Below is a small trained network, with its code and all its weights. Each question gives an input and a class and asks what happens when units are switched off, that is, made to give their printed mean instead of their output.

import numpy as np


def w(rows, s, z=0):
    codes = np.array(rows[::2]) - 128.0
    scale = np.full(codes.shape[1], s)
    scale[-1] = z or s
    return codes * scale


def norm(h):
    return h / np.sqrt((h * h).mean(-1, keepdims=True) + 1e-5)


def f(y):
    return np.maximum(y, 0)


def log_softmax(a):
    a = a - a.max(-1, keepdims=True)
    return a - np.log(np.exp(a).sum(-1, keepdims=True))


def net(x, mask):
    res = np.array(x, float).reshape(1, 8) / 4 @ E
    u = 0
    for l in range(3):
        y = f(norm(res) @ A[l][:, :-1].T + A[l][:, -1])
        res = res + np.where(mask[u : u + 14], y, B[l][:, -1]) @ B[l][:, :-1]
        u += 14
    return log_softmax(norm(res)[-1] @ U[:, :-1].T + U[:, -1])


A, B = {}, {}
E = w([
[126,125,127,126,126,128,128,129,127,130,128,124],'x0',
[127,130,129,130,131,126,131,128,127,128,127,130],'x1',
[136,102,229,126,132,111,122,132,132,130,130,131],'x2',
[140,137,129,124,136,125,143,254,122,128,125,121],'x3',
[125,127,128,128,127,128,130,128,129,131,127,128],'x4',
[129,126,128,127,126,132,126,128,127,130,129,124],'x5',
[127,127,128,127,126,130,130,128,127,131,128,130],'x6',
[124,133,128,123,121,111,164,132,128,134,247,126],'x7',
],0.0061)
A[0] = w([
[144,141,134,121,127,132,139,182,117,129,86,109,81],'0.n1',
[124,125,125,127,128,117,140,155,145,125,186,146,53],'0.n2',
[128,128,128,128,128,128,128,128,128,128,128,128,126],'0.n3',
[128,128,128,128,128,129,127,127,126,128,130,126,105],'0.n4',
[128,107,253,158,129,130,128,130,136,119,130,138,187],'0.n5',
[128,129,120,126,127,131,125,125,122,128,132,120,96],'0.n6',
[130,126,136,130,123,131,130,136,130,124,121,124,61],'0.n7',
[130,121,143,132,144,112,137,120,130,145,144,146,4],'0.n8',
[129,127,134,129,126,130,129,134,128,125,123,123,80],'0.n9',
[127,127,126,127,130,124,126,126,128,126,127,136,67],'0.n10',
[129,133,129,118,118,120,153,78,113,142,188,112,95],'0.n11',
[119,112,124,135,130,137,86,59,155,111,74,159,168],'0.n12',
[125,146,82,135,128,139,132,127,123,124,129,122,102],'0.n13',
[128,128,124,132,137,122,132,179,148,116,157,154,39],'0.n14',
],0.0062,0.0022)
B[0] = w([
[116,93,106,139,173,117,93,99,181,112,131,191,190],'0.n1',
[153,168,137,121,97,150,171,104,80,159,113,72,172],'0.n2',
[128,128,128,128,128,128,128,128,128,128,128,128,128],'0.n3',
[127,129,130,128,129,125,131,126,128,130,126,129,128],'0.n4',
[165,98,162,3,131,37,114,109,121,153,133,121,254],'0.n5',
[124,131,140,130,131,117,135,127,130,132,124,133,131],'0.n6',
[128,127,123,127,139,117,129,131,126,134,117,136,131],'0.n7',
[135,127,122,111,98,153,121,111,132,113,152,110,136],'0.n8',
[128,128,125,128,134,121,129,128,127,132,123,133,130],'0.n9',
[134,126,131,120,122,136,124,123,128,128,130,121,128],'0.n10',
[113,105,97,140,155,122,74,114,192,58,119,185,200],'0.n11',
[162,183,150,121,111,139,209,169,56,174,153,55,228],'0.n12',
[142,111,173,90,125,109,124,129,124,131,130,124,167],'0.n13',
[162,166,132,123,109,154,160,117,70,155,100,71,164],'0.n14',
],0.0049,0.0058)
A[1] = w([
[114,166,93,209,100,187,153,109,112,120,153,98,138],'1.n1',
[103,114,139,135,118,134,109,61,131,148,85,137,93],'1.n2',
[66,123,62,228,118,189,88,87,199,46,167,195,37],'1.n3',
[125,124,128,131,130,130,118,135,138,126,121,139,107],'1.n4',
[135,180,88,225,143,208,177,164,98,156,88,108,144],'1.n5',
[120,129,115,150,126,143,119,142,136,124,112,139,61],'1.n6',
[132,105,109,117,164,120,58,196,156,128,54,179,92],'1.n7',
[107,118,135,147,136,119,122,90,158,113,167,171,81],'1.n8',
[85,147,48,255,143,197,95,171,172,78,84,185,43],'1.n9',
[123,121,138,133,130,125,123,121,135,128,132,139,95],'1.n10',
[117,58,187,109,161,83,70,91,195,133,157,201,49],'1.n11',
[125,40,214,102,124,90,47,159,162,137,110,170,2],'1.n12',
[128,128,128,128,128,128,128,128,128,128,128,128,124],'1.n13',
[112,128,98,194,142,158,101,165,154,118,86,160,21],'1.n14',
],0.0046,0.0017)
B[1] = w([
[109,146,114,175,163,126,148,161,134,140,73,150,206],'1.n1',
[132,129,137,128,123,132,141,231,116,118,181,110,168],'1.n2',
[127,153,230,132,192,43,178,130,142,209,94,183,192],'1.n3',
[131,129,134,127,129,128,131,120,117,133,121,119,136],'1.n4',
[100,127,91,148,60,187,118,97,134,84,178,106,253],'1.n5',
[130,125,140,119,127,123,130,114,125,129,144,117,142],'1.n6',
[143,69,108,83,147,99,72,112,171,111,142,170,247],'1.n7',
[133,112,114,107,117,124,99,123,148,108,136,143,176],'1.n8',
[136,109,242,87,87,109,125,42,133,124,217,103,205],'1.n9',
[129,129,122,129,124,134,124,138,128,123,128,122,133],'1.n10',
[121,119,63,151,94,218,92,154,144,88,118,116,248],'1.n11',
[76,170,44,254,153,178,148,147,124,125,94,148,252],'1.n12',
[128,128,128,128,128,128,128,128,128,128,128,128,128],'1.n13',
[136,106,164,95,102,122,110,72,142,111,185,111,174],'1.n14',
],0.0056,0.0032)
A[2] = w([
[119,181,69,231,102,207,170,128,91,114,150,89,96],'2.n1',
[120,89,196,110,141,69,93,109,171,140,125,184,121],'2.n2',
[124,131,123,139,131,132,129,128,132,126,125,133,121],'2.n3',
[94,129,131,184,210,58,130,117,170,180,107,221,42],'2.n4',
[126,128,128,129,128,130,128,130,128,130,127,128,117],'2.n5',
[104,79,134,125,82,142,53,77,170,58,178,143,4],'2.n6',
[122,141,107,169,116,173,144,134,110,128,129,110,90],'2.n7',
[126,129,130,132,126,134,128,131,129,129,126,129,111],'2.n8',
[117,115,117,150,155,117,116,129,145,137,114,161,116],'2.n9',
[123,139,148,104,97,129,138,68,69,186,54,78,54],'2.n10',
[122,122,104,140,145,136,111,141,139,125,110,148,111],'2.n11',
[127,128,128,129,128,128,128,128,128,128,128,128,124],'2.n12',
[125,125,129,131,128,126,126,130,127,128,129,129,104],'2.n13',
[127,150,152,129,107,118,183,255,91,146,214,89,79],'2.n14',
],0.0039,0.0021)
B[2] = w([
[65,139,57,217,141,164,115,205,150,82,83,154,242],'2.n1',
[103,191,77,203,113,191,160,132,117,121,143,117,252],'2.n2',
[131,123,139,121,123,128,126,132,125,128,131,122,132],'2.n3',
[119,143,142,135,188,47,172,158,146,166,138,193,199],'2.n4',
[128,128,129,129,127,128,129,129,129,129,128,129,128],'2.n5',
[142,73,103,80,46,199,58,98,162,87,198,91,255],'2.n6',
[107,145,97,161,118,171,136,160,127,113,124,128,170],'2.n7',
[127,128,129,127,126,128,130,126,130,128,132,127,128],'2.n8',
[131,122,128,127,162,86,132,169,120,134,102,151,156],'2.n9',
[138,131,163,118,116,118,172,214,85,149,210,89,216],'2.n10',
[131,116,132,120,134,126,98,148,124,125,113,131,144],'2.n11',
[128,128,129,128,128,128,127,128,129,127,129,128,128],'2.n12',
[129,129,127,127,121,134,125,127,127,125,129,124,128],'2.n13',
[130,136,178,138,105,164,119,1,61,157,3,72,228],'2.n14',
],0.0037,0.0031)
U = w([
[88,193,50,213,92,209,185,157,86,123,94,84,157],'0',
[138,57,115,78,68,161,40,71,203,66,213,131,203],'1',
[182,126,255,68,119,84,167,130,46,190,98,53,180],'2',
[135,62,117,129,212,81,58,231,183,124,25,222,5],'3',
[98,173,123,172,213,27,194,85,191,179,167,248,36],'4',
],0.0078,0.0011)

Each question gives the input, the list of numbers given to net, and the class t.
The units are the neurons (one row each of A and B). Each row of codes is followed by its name. A weight is (code - 128) times the scale printed after its matrix; where a second scale follows, it is the last column's (A, B and U).
mask holds one flag per neuron, layer by layer. A switched-off neuron (its flag False) gives its mean, the last column of its row in B, instead of its output. The means were averaged over made-up inputs and are rounded, as every weight is.
A unit's drop is (log p(t) with every unit on - log p(t) with that unit switched off) / (log p(t) with every unit on - log p(t) with every unit switched off).
The circuit of an input: a set's keep is (log p(t) with only the set's units on - log p(t) with every unit switched off) / (log p(t) with every unit on - log p(t) with every unit switched off). Starting from the 12 units with the biggest drops (on a tie, the unit counted first), units are removed one at a time, each time the one whose removal leaves the highest keep (on an exact tie, the one counted first), for as long as the keep stays at least 0.8.
circuit, biggest first: the units of the circuit, biggest drop first
unit that matters most: the unit with the biggest drop
top k neurons: the k neurons with the biggest drops, biggest first
k most important neurons of layer l: the k neurons of layer l with the biggest drops, biggest first
drop when u is switched off: that unit's drop, to one decimal
input [1,5,-1,-4,-1,3,-2,6], class 4: top neuron : [1.n3]
input [-5,2,-1,-8,0,2,-3,-4], class 0: circuit, biggest first : [0.n5; 0.n12]
input [8,6,-8,-1,0,-6,-6,6], class 4: circuit, biggest first : [0.n12; 1.n3; 0.n5]
input [5,0,-7,-1,2,8,-1,3], class 4: circuit, biggest first : [0.n12; 0.n5; 1.n3]
input [4,-1,0,-5,3,-2,-4,6], class 4: circuit, biggest first : [1.n3; 0.n5; 0.n11]
input [5,-2,-1,-5,7,6,2,2], class 4: top 2 neurons : [0.n5; 0.n11]
input [-7,-6,1,-8,0,1,-6,-3], class 2: top 2 neurons : [0.n12; 1.n12]
input [-2,5,8,1,7,5,-4,-3], class 3: top 2 neurons : [1.n12; 0.n2]
input [-6,-6,1,4,8,-7,8,6], class 2: 2 most important neurons of layer 1 : [1.n12; 1.n11]
input [6,3,0,-6,-7,-7,0,0], class 0: circuit, biggest first : [0.n12; 0.n5]
input [-4,-7,4,2,4,4,-2,0], class 3: circuit, biggest first : [0.n12; 1.n12; 0.n5]
input [-7,-1,-7,1,-7,1,8,-8], class 1: top 2 neurons : [1.n9; 0.n5]
input [-6,-3,-7,6,-5,-5,-8,0], class 1: top 2 neurons : [0.n12; 0.n5]
input [7,7,-2,-4,0,7,-1,-1], class 0: 2 most important neurons of layer 0 : [0.n12; 0.n5]
input [4,-6,0,-3,5,5,-7,-6], class 0: top 3 neurons : [0.n5; 0.n12; 1.n5]
input [-2,5,3,-3,2,3,-7,-7], class 2: circuit, biggest first : [0.n12]
input [0,4,-3,-5,5,-5,-5,7], class 4: top 2 neurons : [1.n3; 0.n5]
input [2,4,-1,-2,-4,-7,7,4], class 4: top 2 neurons : [1.n3; 0.n5]
input [4,-1,-8,1,3,-4,-5,-7], class 1: 2 most important neurons of layer 0 : [0.n5; 0.n2]
input [8,-7,-2,-6,8,-4,-1,0], class 0: unit that matters most : 0.n12
input [3,8,1,1,6,6,3,4], class 2: top 2 neurons : [0.n2; 1.n12]
input [-3,3,0,-4,-7,3,-3,7], class 4: top 3 neurons : [1.n3; 0.n5; 0.n11]
input [1,3,-6,-2,-7,5,-7,5], class 4: top 2 neurons : [1.n3; 0.n5]
input [-4,3,0,1,-6,1,1,5], class 0: top 2 neurons : [0.n2; 0.n5]
input [5,-7,7,4,-1,4,-8,-1], class 3: top 2 neurons : [0.n12; 1.n12]
input [6,-1,0,2,-3,2,-3,5], class 0: 2 most important neurons of layer 0 : [0.n5; 0.n2]
input [7,-4,-7,7,8,-3,-4,-1], class 1: unit that matters most : 0.n12
input [-2,2,-4,8,5,-2,3,-7], class 1: top 2 neurons : [0.n5; 1.n9]
input [8,-5,-5,5,-3,0,-1,-8], class 1: drop when 0.n5 is switched off : 0.2
input [4,-2,-2,-8,0,0,2,-6], class 0: drop when 0.n5 is switched off : 1.4
